Below are the code and all the weights of a small trained network. Each question names an input and a class and asks about switching units off, where a switched-off unit gives its printed mean instead of its output.

import numpy as np


def w(rows, s, z=0):
    codes = np.array(rows[::2]) - 128.0
    scale = np.full(codes.shape[1], s)
    scale[-1] = z or s
    return codes * scale


def norm(h):
    return h / np.sqrt((h * h).mean(-1, keepdims=True) + 1e-5)


def f(y):
    return np.maximum(y, 0)


def log_softmax(a):
    a = a - a.max(-1, keepdims=True)
    return a - np.log(np.exp(a).sum(-1, keepdims=True))


def net(x, mask):
    res = np.array(x, float).reshape(1, 8) / 4 @ E
    u = 0
    for l in range(4):
        y = f(norm(res) @ A[l][:, :-1].T + A[l][:, -1])
        res = res + np.where(mask[u : u + 8], y, B[l][:, -1]) @ B[l][:, :-1]
        u += 8
    return log_softmax(norm(res)[-1] @ U[:, :-1].T + U[:, -1])


A, B = {}, {}
E = w([
[49,83,141,119,105,235,241,84,141,193],'x0',
[128,128,128,128,128,128,127,128,129,128],'x1',
[130,98,158,12,151,154,135,39,136,6],'x2',
[172,79,120,180,240,135,200,166,188,87],'x3',
[142,126,81,99,70,27,223,119,151,115],'x4',
[129,131,125,126,129,128,128,127,128,128],'x5',
[123,126,132,127,129,127,128,131,125,127],'x6',
[130,125,130,129,127,128,128,128,129,127],'x7',
],0.013)
A[0] = w([
[150,134,129,75,155,98,81,118,123,52,97],'0.n0',
[154,132,120,131,152,78,65,137,139,88,2],'0.n1',
[123,127,143,147,159,63,70,155,112,131,38],'0.n2',
[146,136,121,179,138,66,83,164,125,162,99],'0.n3',
[131,132,137,140,188,168,10,146,126,114,31],'0.n4',
[125,148,125,99,67,84,31,116,119,131,86],'0.n5',
[141,133,117,113,107,3,155,139,135,99,74],'0.n6',
[161,130,121,161,232,82,134,148,143,93,37],'0.n7',
],0.033,0.01)
B[0] = w([
[40,133,138,172,174,85,63,121,206,119,237],'0.n0',
[118,198,108,69,181,123,158,162,37,47,209],'0.n1',
[119,211,87,106,147,114,150,192,84,93,206],'0.n2',
[53,133,144,196,158,75,70,138,202,148,240],'0.n3',
[237,141,137,161,135,122,201,20,129,184,239],'0.n4',
[157,51,128,97,35,169,96,173,101,111,255],'0.n5',
[225,158,134,154,146,128,189,37,110,176,240],'0.n6',
[154,41,129,80,5,169,80,170,98,124,237],'0.n7',
],0.03,0.02)
A[1] = w([
[207,28,137,86,110,193,135,246,169,76,38],'1.n0',
[132,155,214,24,180,152,150,199,116,151,22],'1.n1',
[31,158,110,77,194,234,213,193,89,159,3],'1.n2',
[18,89,175,83,218,157,108,52,235,25,43],'1.n3',
[6,112,155,89,173,187,213,107,203,133,61],'1.n4',
[81,198,124,52,186,222,200,178,125,148,38],'1.n5',
[173,193,173,67,218,221,130,200,131,146,14],'1.n6',
[110,138,176,125,150,234,213,120,125,213,43],'1.n7',
],0.019,0.0031)
B[1] = w([
[113,45,100,149,45,135,154,154,118,83,246],'1.n0',
[167,146,127,149,66,97,105,79,161,61,135],'1.n1',
[101,252,148,105,115,141,124,167,79,76,187],'1.n2',
[67,49,199,71,200,103,90,107,216,193,219],'1.n3',
[129,135,95,79,150,73,72,84,77,108,226],'1.n4',
[162,240,166,137,60,152,132,156,174,70,168],'1.n5',
[133,171,122,115,124,131,215,198,212,119,135],'1.n6',
[160,131,66,210,130,95,105,105,41,111,254],'1.n7',
],0.019,0.012)
A[2] = w([
[150,117,156,98,138,150,115,114,142,123,63],'2.n0',
[132,96,139,52,46,179,90,184,82,115,97],'2.n1',
[203,149,134,133,159,184,198,68,105,181,58],'2.n2',
[86,186,110,99,102,180,167,126,137,98,80],'2.n3',
[178,141,98,94,137,115,252,74,137,146,104],'2.n4',
[115,198,164,85,82,170,142,125,135,119,51],'2.n5',
[134,209,137,79,193,114,125,215,126,58,2],'2.n6',
[33,175,124,223,164,90,82,201,192,170,107],'2.n7',
],0.03,0.0042)
B[2] = w([
[50,158,109,124,119,132,167,196,97,253,144],'2.n0',
[107,39,100,173,103,169,165,173,147,126,250],'2.n1',
[176,178,133,167,209,150,216,121,136,175,215],'2.n2',
[210,82,140,109,176,49,73,186,111,125,140],'2.n3',
[146,156,168,192,171,197,121,92,112,186,195],'2.n4',
[143,92,72,118,164,113,151,142,153,102,142],'2.n5',
[34,184,73,128,180,152,177,189,106,83,191],'2.n6',
[61,57,188,7,196,131,94,36,199,123,200],'2.n7',
],0.024,0.023)
A[3] = w([
[118,223,200,44,90,167,172,180,225,108,62],'3.n0',
[95,226,152,68,66,173,183,117,146,60,28],'3.n1',
[111,119,132,119,8,182,144,145,140,91,47],'3.n2',
[135,149,185,72,136,195,156,179,209,84,39],'3.n3',
[115,169,177,80,106,170,155,147,147,122,2],'3.n4',
[167,214,146,87,47,179,157,223,174,112,81],'3.n5',
[118,253,144,45,58,187,168,125,224,128,88],'3.n6',
[123,177,156,108,108,172,178,135,179,127,39],'3.n7',
],0.031,0.0035)
B[3] = w([
[141,41,147,144,79,214,174,164,161,147,146],'3.n0',
[201,249,80,181,92,91,111,240,87,121,178],'3.n1',
[157,149,158,41,18,166,130,180,154,63,252],'3.n2',
[139,163,158,111,88,60,120,121,110,210,148],'3.n3',
[112,102,166,115,130,138,111,112,119,103,130],'3.n4',
[74,79,188,74,145,132,80,7,136,137,166],'3.n5',
[179,91,126,163,114,148,87,120,120,145,135],'3.n6',
[145,198,110,95,107,93,169,164,121,151,142],'3.n7',
],0.02,0.018)
U = w([
[220,166,153,172,143,143,174,67,115,188,178],'0',
[146,43,120,110,10,151,120,185,118,100,131],'1',
[88,217,89,96,142,75,101,167,69,57,7],'2',
[63,96,183,60,156,87,79,91,209,160,189],'3',
],0.014,0.0018)

Each question gives the input, the list of numbers given to net, and the class t.
The units are the neurons (one row each of A and B). Each row of codes is followed by its name. A weight is (code - 128) times the scale printed after its matrix; where a second scale follows, it is the last column's (A, B and U).
mask holds one flag per neuron, layer by layer. A switched-off neuron (its flag False) gives its mean, the last column of its row in B, instead of its output. The means were averaged over made-up inputs and are rounded, as every weight is.
A unit's drop is (log p(t) with every unit on - log p(t) with that unit switched off) / (log p(t) with every unit on - log p(t) with every unit switched off).
The circuit of an input: a set's keep is (log p(t) with only the set's units on - log p(t) with every unit switched off) / (log p(t) with every unit on - log p(t) with every unit switched off). Starting from the 12 units with the biggest drops (on a tie, the unit counted first), units are removed one at a time, each time the one whose removal leaves the highest keep (on an exact tie, the one counted first), for as long as the keep stays at least 0.8.
circuit, biggest first: the units of the circuit, biggest drop first
most important unit: the unit with the biggest drop
top k neurons in layer l: the k neurons of layer l with the biggest drops, biggest first
drop of u: that unit's drop, to one decimal
input [-4,-6,-4,3,0,-4,-4,6], class 2: most important unit	0.n1
input [-4,-2,-2,2,2,-1,-4,5], class 2: top 2 neurons in layer 0	[0.n1, 0.n2]
input [-4,6,-3,6,8,-1,6,7], class 0: top 2 neurons in layer 0	[0.n6, 0.n5]
input [-3,4,-6,-5,7,7,-7,7], class 0: top 2 neurons in layer 0	[0.n6, 0.n0]
input [2,8,3,2,-1,3,5,-6], class 3: top 2 neurons in layer 0	[0.n5, 0.n7]
input [-1,4,-6,-4,-2,1,-8,-6], class 3: top 2 neurons in layer 0	[0.n3, 0.n7]
input [8,4,-2,-5,-8,7,-1,-2], class 0: top 2 neurons in layer 0	[0.n0, 0.n5]
input [0,6,-4,3,-3,-1,-7,-5], class 3: top 3 neurons in layer 0	[0.n3, 0.n5, 0.n6]
input [-5,0,-7,6,4,-7,7,-1], class 3: top 3 neurons in layer 0	[0.n3, 0.n5, 0.n4]
input [2,1,-7,1,6,7,-1,-3], class 3: top 2 neurons in layer 0	[0.n3, 0.n4]
input [2,-8,-5,4,6,6,6,-2], class 0: top 2 neurons in layer 0	[0.n6, 0.n0]
input [-7,-1,-4,-1,-2,-7,5,3], class 2: top 3 neurons in layer 0	[0.n1, 0.n2, 0.n3]
input [-6,0,-7,5,6,4,4,8], class 3: top 3 neurons in layer 0	[0.n3, 0.n4, 0.n5]
input [-2,4,3,0,-1,6,7,0], class 3: most important unit	0.n0
input [-4,-5,2,-1,-2,0,-1,-1], class 2: top 3 neurons in layer 0	[0.n1, 0.n0, 0.n2]
input [-5,-4,0,7,8,-2,-2,6], class 0: top 2 neurons in layer 0	[0.n6, 0.n5]
input [8,-8,-2,4,-3,-5,7,-1], class 2: drop of 0.n5	1.0
input [4,7,1,4,-8,5,7,1], class 0: drop of 2.n1	0.0
input [1,-8,6,2,8,-6,0,-5], class 0: drop of 0.n6	2.4
input [-4,6,0,4,-4,-4,-4,5], class 0: circuit, biggest first	[0.n4]
input [4,-4,-3,0,-2,5,-5,-8], class 2: drop of 0.n7	1.0
